Each row of numbers belongs to one of the things below and depends on some of the facts about them. Some rows are named. Which thing is each other row?

Facts:
(829): ψ (68); Ξ (443),(275)
(795): ψ (548); Ξ (548),(1014)
(605): ψ (476)
(6): Ξ (92),(1170)
(329): ψ (676)
(472): Ξ (156)
(381): ψ (1170)
(1182): ψ (141)
(548): ψ (156); Ξ (1125)
(447): Ξ (68)
(1012): ψ (1025)
(703): Ξ (110)
(609): ψ (1012); Ξ (359),(1019)
(1323): Ξ (894),(485)
(262): ψ (647); Ξ (1220)
(87): ψ (1357); Ξ (894),(1086)
(156): ψ (1019); Ξ (763),(1099)
(1254): ψ (50)
(1155): Ξ (676),(1454)
(1014): ψ (266); Ξ (885)
(474): ψ (275); Ξ (1103)
(4): ψ (983)
(1488): Ξ (1503)
(836): ψ (537)
(1235): Ξ (927)
(108): ψ (250)
(1328): ψ (704); Ξ (459)
(459): ψ (279); Ξ (763),(1235)
(68): Ξ (1488),(1054)
(912): Ξ (1218),(1125)
(110): ψ (496); Ξ (1209),(605)
(715): Ξ (41),(425)
(894): ψ (853); Ξ (199),(927)
(186): ψ (796); Ξ (1012),(1209),(1125)
(683): Ξ (6)
(933): ψ (1166)
(763): Ξ (532)
(1395): Ξ (912),(1357)
(1054): Ξ (1503)
(145): ψ (1500)
(359): ψ (605); Ξ (548)
(640): Ξ (647)
(1241): ψ (443); Ξ (1182),(110)
(518): Ξ (58)
(213): Ξ (605)
(1209): ψ (631); Ξ (885),(836)
(476): ψ (381); Ξ (640),(186)
(702): ψ (121)
(266): ψ (702); Ξ (148)
(323): ψ (329)
(1019): Ξ (425)
(1315): ψ (1410); Ξ (885)
(320): ψ (1103); Ξ (1488),(763),(1125)
(199): ψ (738); Ξ (853)
(863): ψ (1220)
(716): ψ (829)
(654): Ξ (933)
(250): ψ (425); Ξ (87)
(1125): ψ (927)
(537): ψ (1042)
(676): ψ (1315); Ξ (1218)
(1500): Ξ (853),(605)
(285): ψ (970); Ξ (853),(199)
(738): Ξ (266)
(1042): ψ (716); Ξ (640)
(141): ψ (944); Ξ (41)
(773): ψ (1209)
(970): Ξ (518)
(1117): Ξ (548),(912)
(1218): ψ (773); Ξ (87)
(944): Ξ (68),(1125)
(1278): ψ (1122)
(1220): Ξ (1298)
(1454): Ξ (912),(1395),(1042)
(524): Ξ (1488),(445),(742),(647),(1019)
(58): ψ (648); Ξ (1500),(141)
(1410): ψ (344)
(1221): ψ (92)
(927): ψ (323); Ξ (605)
(614): ψ (654)
(752): ψ (1503); Ξ (156)
(840): ψ (683); Ξ (213)
(259): ψ (1454)
(1185): ψ (795)
(34): ψ (1182); Ξ (425)
(1190): Ξ (726)
(1166): ψ (652); Ξ (259)
(742): Ξ (320)
(485): Ξ (1218)
(445): ψ (1014); Ξ (335)
(1357): Ξ (1488),(773)
(50): Ξ (1019)
(425): ψ (730); Ξ (885)
(1086): ψ (1235); Ξ (320)
(182): Ξ (238),(1117)
(443): Ξ (238),(425)
(1103): ψ (445); Ξ (742),(779)
(983): ψ (532); Ξ (1488),(1012)
(344): ψ (863); Ξ (1357),(779)
(648): Ξ (238)
(726): Ξ (779)
(796): ψ (1298); Ξ (683)
(853): Ξ (108)
(647): ψ (1086); Ξ (703)
(1170): ψ (518); Ξ (894),(266)
(275): ψ (879)
(1503): ψ (186); Ξ (961)
(1298): ψ (259); Ξ (894),(944)
(555): ψ (703); Ξ (213),(944),(1454)
(351): Ξ (1125)
(1099): ψ (108); Ξ (445),(912),(4),(351)
(335): ψ (303); Ξ (1298),(738)
(961): ψ (593)
(631): ψ (596); Ξ (605)
(121): ψ (1332)
(303): ψ (42)

Some rows with their names:
(50): [ -1 -10   7   1   9 -13  -6  10  -1   1  -5  36   0   0   6   3  -5   4
  -2   0  10  -2  -8  -1   1  -7   2   2]
(912): [ -4   0   1  -3  -6  15   2  -8   2 -11  -9 -13   5   7  -6  -2   1   4
   1   7  -1  -1   5   2   0   3   1   4]
(840): [ -3   3  -5  13 -14  -4   1  -1  11  -1   4   7  -5   0   4   2   3  -8
   0  -8  -2   9   3  -1   5  -3  -2  -6]
(34): [  1   5  -4   1  19  16  -1  -9  14   5  -2  15   5  -5 -13  -2   0  -2
   6  -8  -3   1   1  -4   1   1   2  -3]
(213): [ -7  -4  -3   9 -11  -9  -4   3   5  -8   1  15  -7   0   6   2   0  -8
  -5  -5  -3   6  -1   2   3  -2  -2  -2]
(1155): [  4  -1   6   3 -12   8   2  -6   6   0  -7  -5   1   4   0  -1   1   5
   5   1   2   2   6  -1   1   6   2   1]
(199): [  0   8  -8  -3  -7   4   1  -3   1  -2   8 -15  -3  -4  -2  -2   4  -6
   5  -5  -3  -1   4   0   2   0  -6  -6]
(1500): [ -2 -12   9   6 -10   0  -7   3   4  -6  -4  11  -3  -3   6   1  -1  -3
  -1  -6  -1   4   1   1  -1   8   2   4]
(250): [  2  -2   2   4 -13   8   2  -5   5  -5  -5  -8   0   3  -2  -2   2   2
   5   1   3   2   5   1   2   6   2   4]
(425): [-11  -3  -5  -1  24  -3  -9   3   2  -5  -1  33   2  -1  -5   0  -5  -4
  -3  -1   2   0  -8  -1   2 -10   0   0]
(1503): [ 11   0   0   7  18  15  -6   0 -30  -2  -3   3   3   7 -11   2  -1  -6
  -8   1 -13   6   0  -5   1   9   9 -14]
(1025): [ 1 -9  4 -1  4 -1 -1  3 -3  0  0  8  2 -2  0  0 -3  1 -1  0  3  0 -4 -1
 -2  6  5  7]
(4): [ -3   8  -9  -3   0  20   6 -11   5  -7  -3 -17   7   4 -11  -4   4  -1
   2   3  -3   2   5   0   2   3   1   0]
(716): [ 6  1  1 -4  4 -4 -2  2 -9  6  8 -2 -4 -3 -2  1  1 -2  3 -2  3 -8 -3 -1
  1 -1 -1 -1]
(702): [ -6  -1 -14   6   6 -15  -2   1 -11   5  -1  43 -10  -8  11   2   1 -10
   4  -3   6   2 -11   4   5   2   6   3]
(652): [ 0 -9  4  1  2 -2 -2  4 -4  0 -2  5  2 -2  2  1 -4  1 -2  2  3  1 -4 -1
 -2  6  5  6]
(329): [  1  14  -3 -14 -13   4  13  16  20   8 -19  -7  24  -4  15   3  -5  14
 -12   2  -7  22   5   6 -16   8   3  -1]

Name these rows:
No name comes twice in this set of rows, the named rows included.
[-14 -13   8   9 -19 -20   0  -5  15  -4   2  -5 -12   0  16   1   0   4
   5   6  17 -14  -3   7   1  -7  -6  25]  (1454)
[ 8 -1 10  8 -2  4 -3 -6  5  6 -8 -4 -1  1  1  0  1  6  7 -2  0 -1  5 -2
  0  4  1  1]  (524)
[  0  20   0 -15 -31   4   0  19  15   0 -19  -8  18  -8  22   7  -3   9
  -7  -3  -4  14   9  12 -15   5  -7   0]  (927)
[ 0 -6  4 10 -7  5 -6 -3  9 -2 -2  6 -4 -2  0  1  1 -6  5 -9 -4  5  3 -1
  2  7  1  1]  (631)
[  4   0   3  -3   3  10   1  -4   6   2 -10   6   5   1  -6  -2  -2   6
   7   2   4   1   3  -2   0   3   2   1]  (182)
[ 10   1   5  -7  13  -3  -7   2  -5   9   1  11  -3  -3  -5   0  -1   2
  11  -2   9 -10  -3  -3   1  -4  -1  -2]  (829)
[-3 -3 -5  2 -5 11 -1 -3  4 -8  2 -2  1 -3 -3 -1  2 -8 -2 -3 -4  6  1  0
  1  7  2  1]  (108)
[-1 -9 10  3 -2  3 -3 -4 -6 -8 -9 -5  1  6  0  0 -2  7  1  7  1 -5  2  1
 -1  5  2  8]  (944)
[ -6  -1   5  -1 -17  -5  -1  -8   7  -3   7 -28 -11  -1   5  -2   4   1
   9   3   9 -16   4   5   3  -4  -8  12]  (1298)
[ 14  -4  18   8  -4   4  -5  -5  -8   1  23 -58  -8  11 -15   2   1   3
   1   5   3 -23   5  -9   4 -10  -6  -3]  (1103)
[-5  7 -9  4  3  3  3 -8  7 -4  0  6  0  5 -5 -1  2 -2  1  3  2 -1  1 -1
  5 -7 -1 -2]  (359)
[  8  -2  11  11  -8  29   2 -19   8 -11  15 -69   1  16 -25  -1   2   3
   2   8  -4 -10  11 -10   5  -4  -4  -2]  (320)
[ 3 -9  9  3 -1 -1 -6  4  3  2 -3 16 -2 -4  3  1 -3  0  1 -4  3  2 -2 -1
 -1  7  4  4]  (970)
[ -6 -11   6   8  -1 -15 -11   8   1  -6  -3  29  -5  -1  10   3  -4  -4
  -4  -4   3   2  -5   2   1  -4  -2   2]  (703)

Now the same things, written a new way:
Named rows:
(275): [  9   0 -10 -25  -4 -17  16  -9   7 -11 -15  -9  -7 -11  22 -11 -19 -14
   0   2   3  21  11 -22 -17  -5  -2   7 -18 -14]
(879): [  5  -1  -1   0   5   1   4   3   1   5 -10   6   3   6   0  -1 -12  -7
   4  10  -2   0   0 -13  -7  10   0   9  -4  -6]
(795): [  0   2   9   1  -7  -4   1   8  12   3 -13  -6 -12   1   3  -5  -4  -3
   7   5 -19   1   2  -7  -1  -3  -4  10  -8   5]
(459): [  0  -6   3  -7 -26  -6  17   7  -7   1  -7   4 -20   9  -6  -5  16   0
  -7   2  -7   0 -12 -13   7  -3  -5  -1  -4  -1]
(943): [  1   0   0  -3  -7  -3   6   2  -4  -1  -6   1  -7   4  -1  -3   0  -6
   0   7  -4   1  -5 -15  -1   1  -5   4  -2  -3]
(1315): [ 17  14   1   3  -3 -39  -8   8  -2   4  -9  -5 -10 -13  -6 -27 -29 -22
  12  -6 -28  15 -28   5  27  24 -11  -5  18   8]
(885): [ -5   6   0 -14   1  -8   0  -2  -2  -6 -12  -1  -7   1   1  -9 -11  -8
  -4   7  -4   6   1 -15  -5   1  -6   3  -4  -7]
(447): [ -1   0   6   3 -10  -2   8   8   3   6  -8   1  -8   6  -1  -5   3  -4
   5   8 -16  -3  -5  -3   6   4  -5   4  -4   5]
(796): [  8   3 -13  24  16  -1   2   4  13  13 -10   2 -21   7  27   9  17   8
  21   3  -9  -8 -23 -12 -23 -36 -22  38   8 -22]
(1488): [-4  1  3 -4 -4 -3  8  2 -3  3 -8  3 -6  5  0 -4  0 -7 -1  9 -7 -2 -7 -8
  1  5 -6  1 -3 -2]
(1221): [ -2   5   2  -7 -16  -8   8   4  -7  -5  -4  -2 -18   3   1  -6  11  -1
  -3   3  -6   1  -9 -12   1  -8  -8   0  -1  -2]
(359): [ -2   0  13  -4 -14 -15   5  11 -11 -15 -20  -8 -23 -12   8   1  18  -1
 -14   9 -18  -1  -4   0  -8  -8  -2   8  -9  -6]
(605): [ -1  -4  10  -6  -2  -5  -2   5 -24 -11 -18   2 -11  -1  -7   3   6  -1
 -17  13  -2  -4  -7 -13 -12  -1   3   9  -4 -14]
(1218): [ -4   0   5  -6 -19  -6  10   4  -6  -1  -8  -1 -20   6   2  -5  17   3
  -5   4  -9  -1 -10 -11   2 -10  -8   3  -4  -3]
(472): [  9 -11   4   2 -23  -2  17  15   5  10  -9   6 -11   9  -6  -4   4  -2
   4   3 -16   1  -6  -7   5   9  -2   7  -8   4]
(1012): [ -9   3   2 -12   2  -2   6  -3 -10  -3 -11   4  -8   4   1 -10  -4  -4
  -9  10  -3   1  -2 -11   0   5  -6   3  -2  -9]
(50): [  7   2   6   6   0  -1   1   8  15   7 -14  -1   0   4   3  -1 -19 -10
  14   6 -16   3   2  -5  -3  10   0  12  -9   5]

Rows to name:
No name comes twice in this set of rows, the named rows included.
[ -5  10   5   5 -13  -5  16  -4   0   0   7 -11 -10  -6  15   5  17   2
   7   7  -7 -11 -13   8   5  -7  -5  -8  -3  13]  (474)
[ -8   4   8  -8   0  -4  -3   2  -2  -2 -13   0  -9   6  -1  -5  -6  -3
  -1   9  -8  -1  -1 -12  -3  -3  -5   8  -3  -2]  (1209)
[  5 -10   8   6  11   3   5  10 -14   0 -22   8  -1  -4   1   4  -7  -6
  -9  16 -12  -7   3   3 -14  16   7  15  -7 -10]  (68)
[  6 -14  -5 -10  -3   6  17   0 -11   6 -12  16   1  13  -3  -4 -11  -6
 -10  11   5   1  -1 -16  -1  21   1   5  -6 -11]  (532)
[ -7   2  -2 -12   1   2  13  -9 -12  -2  -7   4  -4   2   8  -4   2  -2
 -10  13   6  -4  -5  -8   0   4  -4  -4  -4  -8]  (773)
[ -6   3   0 -15 -13  -7   8  -2 -12  -7  -7   0 -17   4   2  -7  10  -2
 -10   5   2   2  -8 -17  -1  -8 -10  -4  -1 -10]  (933)
[  6 -12  11   2 -25   4  21  -1 -21   8 -26   6 -39  15  11 -30  12   7
  16 -10 -16 -20   3  -7  -4 -24  18   9 -13   6]  (752)
[-17  17  18  -3  -7  -8 -16  11  -2  -5 -12  -7 -19   8  -9  -7   6   0
   1   6 -23  -4  -6  -7   6 -12 -12   4   3   7]  (1241)
[  8  -1   3   6   1   3   4   9   8   8  -8   4   2   7  -1   0 -12  -6
   9   9 -10  -1  -2  -9  -3  11  -1  11  -3   2]  (654)
[ 28   4  34 -18   8  20  -5  28  44  -2   5  10  -6 -40  36 -12  18  57
 -42   8  16 -11  14 -76 -11  31 -27 -14  21 -23]  (259)
[ -1   3 -13  -3   3   4   8  -4  10  14  -2   8 -10  21   8  -3   0   2
  12   2   4   0 -12 -25  -4 -17 -15  14   3  -9]  (1170)
[ 10   5   4  -7 -11  -7  -2   1 -10  -5  -2  -6  -2   4 -11  12 -10  -1
   6   2  11   2 -10 -27 -15  -6   7   7  -5   2]  (141)
[ -4   5   1 -13  -7   2   7  -6  11   9  -4   2 -10  14   5  -5  -6   5
   7   4   3   1  -7 -24   2  -7  -9   5  -3   2]  (537)
[ -2   1   1  -7  -4   0   7  -1   4   5  -9   3  -9  10   5  -3  -4   2
   4   5   0  -2  -5 -18  -1  -4  -5   7  -4  -2]  (381)

The same things again, as new rows of numbers:
Some things and their rows:
(1278): [-13  -8   8  -9  25 -28 -12   9  13   1   6  -6   1  -6 -19   5 -13  -9
   0   2   6  21  29  -2  -9  -7  13   1   5   8   9   3  17  10   6  13
  26  -4]
(381): [-29  21   3  22  21   3   0  30  18   9  13  16  34 -11 -38 -35  -9  17
  -6  -4 -26 -34  22  29 -52  -2   1 -23  -1  31  -4 -25  -4  41 -35  43
  15  -1]
(773): [-17  -8   8 -10  31 -26 -10  19   2   6   5 -29  -7  -9 -18   5  -8  -9
  -4 -17   7  28  35  -6   6  -9  12   0  16   8   4  -1   4  22  16  14
  30  -1]
(702): [ -5  -5  19 -21   9  -3 -27 -15  32 -32  23 -23  -7   4  -7  14 -33  -3
  -1  10  13  31  26  -2 -28  -6   3  13  -4  23   6   4  11 -12  -3  16
  24   3]
(1086): [ 10   9   5   8   0   9   2  26 -19   3   5  -6  13  -6 -18 -33 -12  26
  -9  -1  -5 -11 -13  13 -15  -5   4  -6  12  30  -7   2   2   3  29  30
  10  14]
(121): [ -7  -9  15 -18  13  -8 -22  -6  26 -20  18 -15  -3   1 -11   9 -27  -4
  -2   9  11  26  29  -2 -22  -6   6  10  -1  18   8   5  12  -6  -2  14
  22   1]
(1014): [ 38  24  33  -1   7  32   5  20   9 -41  36 -17 -11   6  12  -3 -14  39
 -20  31  33   6 -19  11 -36  -7  -6  19 -35  33   3   0  -8 -15 -38  39
   8  28]
(4): [ -5  22  11  -2  15  10  -6  20   2  15   6   4  10  -2 -30 -26  -1  22
  -1   0   3   9   9  24 -14 -17   0  -2  18  16 -10   5   3   8  -6  35
  15  10]
(1155): [  3 -12   0   3   9 -17  14  -7  -2   0   9   6  10 -27  -5  15 -25   6
   2  13  -3 -10  24  -3   6 -10  12  13   4  -4   9  -2  22   4   5 -40
  10 -10]
(726): [  7  14   2   4  -5  24  17  -2 -12  20  11   9  15 -23 -22 -12  -6  33
  -7  13 -15 -24  -1  19  11 -16   5  14  13  10 -12  -6  13   5   0 -10
  -8   2]
(524): [  2 -25  -3  -2   3  -8   9  -9  -6  12  13  -3  -1 -25  -8  18 -19   1
  -6  16 -11 -16  10  -4  16   1  18   9  -6   7   6 -12  22   8  20 -32
   0  -9]
(782): [ -4  16  -5 -10  -3  18   6   4  -2  33   9  22   9 -24 -29  -9   0  28
   0  11  -2   0  10  27   3 -20  -4  -1  10   7 -16   5  10   3 -31   0
  -3  -3]
(41): [ -3  17  -2  -9   0  21   8   4  -2  31  10  18   9 -22 -25  -7   3  30
  -1  14   1  -4  11  26   5 -19  -3   2   8   5 -14   2   8   2 -30  -1
  -2   0]
(1235): [  8 -22 -19   4  -2 -10  17  -5  -6  -2   6   8   2 -28 -11  21 -19   2
 -10   2 -10  -2  11 -13  -1  -1  -3   6   0   0  10   7  26   7  -1 -29
   7 -18]
(351): [  1 -39  -1  12  12 -10  -8  19 -28   8  15  23  -8 -35  18  10 -44   2
  14  17  13  -4  18  -1 -16 -17  21 -29  -7   4   9  22  10  -7   2 -45
  11 -13]
(1506): [-13 -12  -5 -16   9 -15   0  -6   8  17   9  11   0 -25 -14  20 -14  -5
   2  11   3   7  33   2   7  -9   8   1  -2  -1   2   3  22   4 -16 -26
  12 -15]
(648): [  2 -12  -2  -1  10 -16  15  -4  -3   2  11   8   3 -27  -6  19 -17   1
  -6  16  -3  -8  22  -5  10  -5  10  12  -6   0  10  -6  22   6   0 -33
   6 -10]

Rows to name:
No name comes twice in this set of rows, the named rows included.
[-14  15   4  36  21   6  12  32   3  -5  16   9  35 -12 -28 -40 -17  21
 -10  -1 -32 -54   7  23 -54  -1   5 -15   1  30   4 -29  -4  40 -10  31
  12   4]  (476)
[ 33  33  31  16  39   2  37  62 -23  -6  17 -20  -7  -7  10  -4  23  37
 -31  11  35  -4 -12   8  11  -9   4  15 -25  14   8 -15 -12  25 -30  32
  15  29]  (425)

